Here is a tiny trained network, its code and every weight. The questions are about switching its units off for an input and a target symbol, where a switched-off unit gives its printed mean instead of its output.

import numpy as np


def w(rows, s, z=0):
    codes = np.array(rows[::2]) - 128.0
    scale = np.full(codes.shape[1], s)
    scale[-1] = z or s
    return codes * scale


def f(y):
    return y / 2 * (1 + np.tanh(0.7978845608 * (y + 0.044715 * y**3)))


def softmax(a):
    e = np.exp(a - a.max(-1, keepdims=True))
    return e / e.sum(-1, keepdims=True)


def log_softmax(a):
    a = a - a.max(-1, keepdims=True)
    return a - np.log(np.exp(a).sum(-1, keepdims=True))


def net(x, mask):
    ids = ['Πβδζφω'.index(c) for c in x.split()]
    T = len(ids)
    res = E[ids] + P[:T]
    r = res
    for j in range(2):
        rows = slice(3 * j, 3 * j + 3)
        q, k, v = (r @ M[0][rows].T for M in (Q, K, V))
        z = softmax(np.where(np.tri(T) > 0, q @ k.T / 3**0.5, -1e9)) @ v
        o = O[0][rows]
        res = res + np.where(mask[j], z, o[:, -1]) @ o[:, :-1]
    y = f(res @ A[0][:, :-1].T + A[0][:, -1])
    res = res + np.where(mask[2:10], y, B[0][:, -1]) @ B[0][:, :-1]
    return log_softmax(res[-1] @ U[:, :-1].T + U[:, -1])


Q, K, V, O, A, B = {}, {}, {}, {}, {}, {}
E = w([
[48,63,89,160,5,148,120],'Π',
[150,173,116,54,193,48,112],'β',
[12,161,165,191,133,75,113],'δ',
[108,186,210,145,137,180,138],'ζ',
[195,87,120,79,111,149,35],'φ',
[104,234,127,139,175,104,138],'ω',
],0.011)
P = w([
[95,176,147,96,89,121,9],'0',
[90,122,68,100,98,84,121],'1',
[121,154,132,177,191,166,157],'2',
[158,126,172,183,91,108,83],'3',
[80,126,47,90,89,73,126],'4',
[124,136,116,196,197,171,188],'5',
[148,98,176,162,90,110,100],'6',
],0.014)
Q[0] = w([
[152,169,142,112,234,122,176],'h0',
[63,237,61,100,144,81,153],'h0',
[136,112,54,7,74,69,75],'h0',
[178,91,161,120,167,121,135],'h1',
[141,109,141,180,177,176,146],'h1',
[203,86,163,198,137,142,196],'h1',
],0.011)
K[0] = w([
[129,168,93,108,212,107,169],'h0',
[17,242,134,72,168,162,87],'h0',
[135,175,188,67,102,63,68],'h0',
[151,94,124,96,143,94,148],'h1',
[191,114,149,202,139,149,204],'h1',
[166,51,82,151,149,125,247],'h1',
],0.011)
V[0] = w([
[89,132,15,150,79,213,92],'h0',
[141,115,28,107,209,36,164],'h0',
[82,127,219,195,147,66,156],'h0',
[128,108,45,81,128,2,71],'h1',
[135,251,169,97,159,125,160],'h1',
[38,152,51,221,83,54,179],'h1',
],0.008)
O[0] = w([
[38,197,93,215,110,129,150,243],'h0',
[169,118,174,171,119,50,132,2],'h0',
[112,77,255,121,136,185,125,131],'h0',
[157,54,114,197,162,63,103,164],'h1',
[105,182,142,111,91,56,222,92],'h1',
[125,140,253,59,216,71,65,193],'h1',
],0.0073,0.0072)
A[0] = w([
[220,171,135,134,210,183,119,126],'n0',
[249,134,176,54,180,162,131,73],'n1',
[211,72,91,152,178,58,255,2],'n2',
[211,197,130,128,149,59,36,148],'n3',
[126,216,158,126,198,48,228,132],'n4',
[104,117,95,215,142,124,165,150],'n5',
[124,61,186,146,162,129,49,139],'n6',
[142,185,94,185,211,147,179,118],'n7',
],0.0085,0.0027)
B[0] = w([
[164,143,63,200,113,87,224,154],'n0',
[140,254,167,100,85,142,97,151],'n1',
[178,148,213,176,57,203,51,143],'n2',
[95,166,146,132,127,205,36,196],'n3',
[127,64,145,98,108,92,148,207],'n4',
[126,163,116,177,161,155,96,221],'n5',
[153,71,100,116,104,168,190,255],'n6',
[124,91,108,111,129,56,195,175],'n7',
],0.0091,0.005)
U = w([
[72,211,164,129,190,184,60,164],'Π',
[171,113,196,182,64,114,110,154],'β',
[122,2,152,82,132,139,136,136],'δ',
[123,159,122,67,98,169,183,3],'ζ',
[183,142,89,186,161,129,177,121],'φ',
[129,112,134,104,102,50,151,151],'ω',
],0.0074,0.0023)

Each question gives the input, a string of symbols that net reads in full, and the target symbol t.
The units are the heads (3 rows each of Q, K, V and O) and the neurons (one row each of A and B). Each row of codes is followed by its name. A weight is (code - 128) times the scale printed after its matrix; where a second scale follows, it is the last column's (O, A, B and U).
mask holds one flag per unit, heads first, then neurons. A switched-off unit (its flag False) gives its mean, the last column of its rows in O or B, instead of its output. The means were averaged over made-up inputs and are rounded, as every weight is.
A unit's drop is (log p(t) with every unit on - log p(t) with that unit switched off) / (log p(t) with every unit on - log p(t) with every unit switched off).
The circuit of an input: a set's keep is (log p(t) with only the set's units on - log p(t) with every unit switched off) / (log p(t) with every unit on - log p(t) with every unit switched off). Starting from all 10 units, units are removed one at a time, each time the one whose removal leaves the highest keep (on an exact tie, the one counted first), for as long as the keep stays at least 0.8.
units of the circuit, in order: the units of the circuit, biggest drop first
most important unit: the unit with the biggest drop
top k neurons: the k neurons with the biggest drops, biggest first
which heads matter: for each layer, one digit per head in row order, 1 if its drop is at least 0.15 and else 0, layers parted by /
drop of u: that unit's drop, to one decimal
input δ Π Π ζ ζ, target δ: which heads matter	11
input δ Π Π Π ζ, target δ: most important unit	h0
input Π ζ β ω φ φ, target φ: which heads matter	00
input δ φ Π φ β, target δ: units of the circuit, in order	h0; n4; h1
input Π ω φ, target φ: which heads matter	01
input Π Π φ Π ζ δ, target δ: which heads matter	10
input ω Π β ω δ, target ω: which heads matter	01
input φ Π Π φ δ Π, target Π: which heads matter	11
input φ δ φ β Π δ, target δ: top 2 neurons	n4; n6
input Π Π Π δ Π Π Π, target δ: units of the circuit, in order	h1; n6
input ζ φ ω, target ω: units of the circuit, in order	h1; n4; n7
input β φ Π Π ω, target β: units of the circuit, in order	h1; n2; h0
input Π Π ζ, target ζ: which heads matter	01
input Π Π ω Π, target δ: which heads matter	01
input ζ Π δ φ φ, target ζ: units of the circuit, in order	h1
input ω φ ω ω ζ, target ω: which heads matter	01
input φ Π ω δ Π Π, target Π: drop of n5	0.1
input β ω ω φ φ, target β: drop of h1	1.0
input φ Π β, target β: drop of n2	0.3
input φ ζ β, target β: drop of h0	1.0
